Here is a tiny trained network, its code and every weight. The questions are about switching its units off for an input and a class, where a switched-off unit gives its printed mean instead of its output.

import numpy as np


def w(rows, s, z=0):
    codes = np.array(rows[::2]) - 128.0
    scale = np.full(codes.shape[1], s)
    scale[-1] = z or s
    return codes * scale


def f(y):
    return np.maximum(y, 0)


def log_softmax(a):
    a = a - a.max(-1, keepdims=True)
    return a - np.log(np.exp(a).sum(-1, keepdims=True))


def net(x, mask):
    res = np.array(x, float).reshape(1, 4) / 4 @ E
    y = f(res @ A[0][:, :-1].T + A[0][:, -1])
    res = res + np.where(mask, y, B[0][:, -1]) @ B[0][:, :-1]
    return log_softmax(res[-1] @ U[:, :-1].T + U[:, -1])


A, B = {}, {}
E = w([
[166,184,253],'x0',
[49,83,244],'x1',
[143,28,180],'x2',
[75,176,189],'x3',
],0.011)
A[0] = w([
[235,122,142,141],'n0',
[183,20,190,69],'n1',
[226,196,93,97],'n2',
[82,66,74,146],'n3',
[203,171,119,21],'n4',
[66,222,135,107],'n5',
[115,58,63,126],'n6',
[142,82,67,2],'n7',
[165,135,207,125],'n8',
[167,104,76,164],'n9',
[104,170,64,32],'n10',
[74,144,86,135],'n11',
[175,116,110,172],'n12',
[185,82,11,138],'n13',
[106,67,177,170],'n14',
[188,143,111,86],'n15',
],0.013,0.0036)
B[0] = w([
[169,112,79,181],'n0',
[193,81,163,204],'n1',
[146,173,76,209],'n2',
[55,91,144,194],'n3',
[169,137,93,168],'n4',
[103,187,178,188],'n5',
[61,104,119,202],'n6',
[111,83,105,179],'n7',
[198,142,228,191],'n8',
[102,127,54,190],'n9',
[83,121,105,181],'n10',
[86,150,144,170],'n11',
[106,143,99,167],'n12',
[77,103,26,250],'n13',
[72,46,254,190],'n14',
[145,125,81,164],'n15',
],0.0093,0.015)
U = w([
[1,195,144,191],'0',
[202,252,31,125],'1',
[127,148,119,1],'2',
[165,31,199,125],'3',
[127,201,229,223],'4',
[68,96,42,68],'5',
],0.0092,0.0078)

Each question gives the input, the list of numbers given to net, and the class t.
The units are the neurons (one row each of A and B). Each row of codes is followed by its name. A weight is (code - 128) times the scale printed after its matrix; where a second scale follows, it is the last column's (A, B and U).
mask holds one flag per neuron, in row order. A switched-off neuron (its flag False) gives its mean, the last column of its row in B, instead of its output. The means were averaged over made-up inputs and are rounded, as every weight is.
A unit's drop is (log p(t) with every unit on - log p(t) with that unit switched off) / (log p(t) with every unit on - log p(t) with every unit switched off).
The circuit of an input: a set's keep is (log p(t) with only the set's units on - log p(t) with every unit switched off) / (log p(t) with every unit on - log p(t) with every unit switched off). Starting from the 12 units with the biggest drops (on a tie, the unit counted first), units are removed one at a time, each time the one whose removal leaves the highest keep (on an exact tie, the one counted first), for as long as the keep stays at least 0.8.
units of the circuit, in order: the units of the circuit, biggest drop first
k most important neurons: the k neurons with the biggest drops, biggest first
drop when u is switched off: that unit's drop, to one decimal
input [6,8,5,5], class 3: units of the circuit, in order => (n1)
input [7,-3,3,-3], class 1: units of the circuit, in order => (n14, n0)
input [2,-5,5,-3], class 1: units of the circuit, in order => (n14, n3)
input [1,1,1,1], class 3: 2 most important neurons => (n5, n2)
input [7,3,-6,-5], class 4: 2 most important neurons => (n13, n8)
input [6,-5,4,3], class 1: 2 most important neurons => (n14, n0)
input [6,-7,2,8], class 1: 2 most important neurons => (n14, n2)
input [3,7,4,7], class 3: 2 most important neurons => (n14, n1)
input [5,-1,-7,4], class 4: 2 most important neurons => (n13, n5)
input [-2,4,2,5], class 3: 2 most important neurons => (n14, n2)
input [6,-1,-5,-2], class 1: drop when n14 is switched off => 0.2
input [0,-3,-5,2], class 1: drop when n2 is switched off => 0.1
input [7,0,-4,8], class 4: drop when n10 is switched off => 0.0
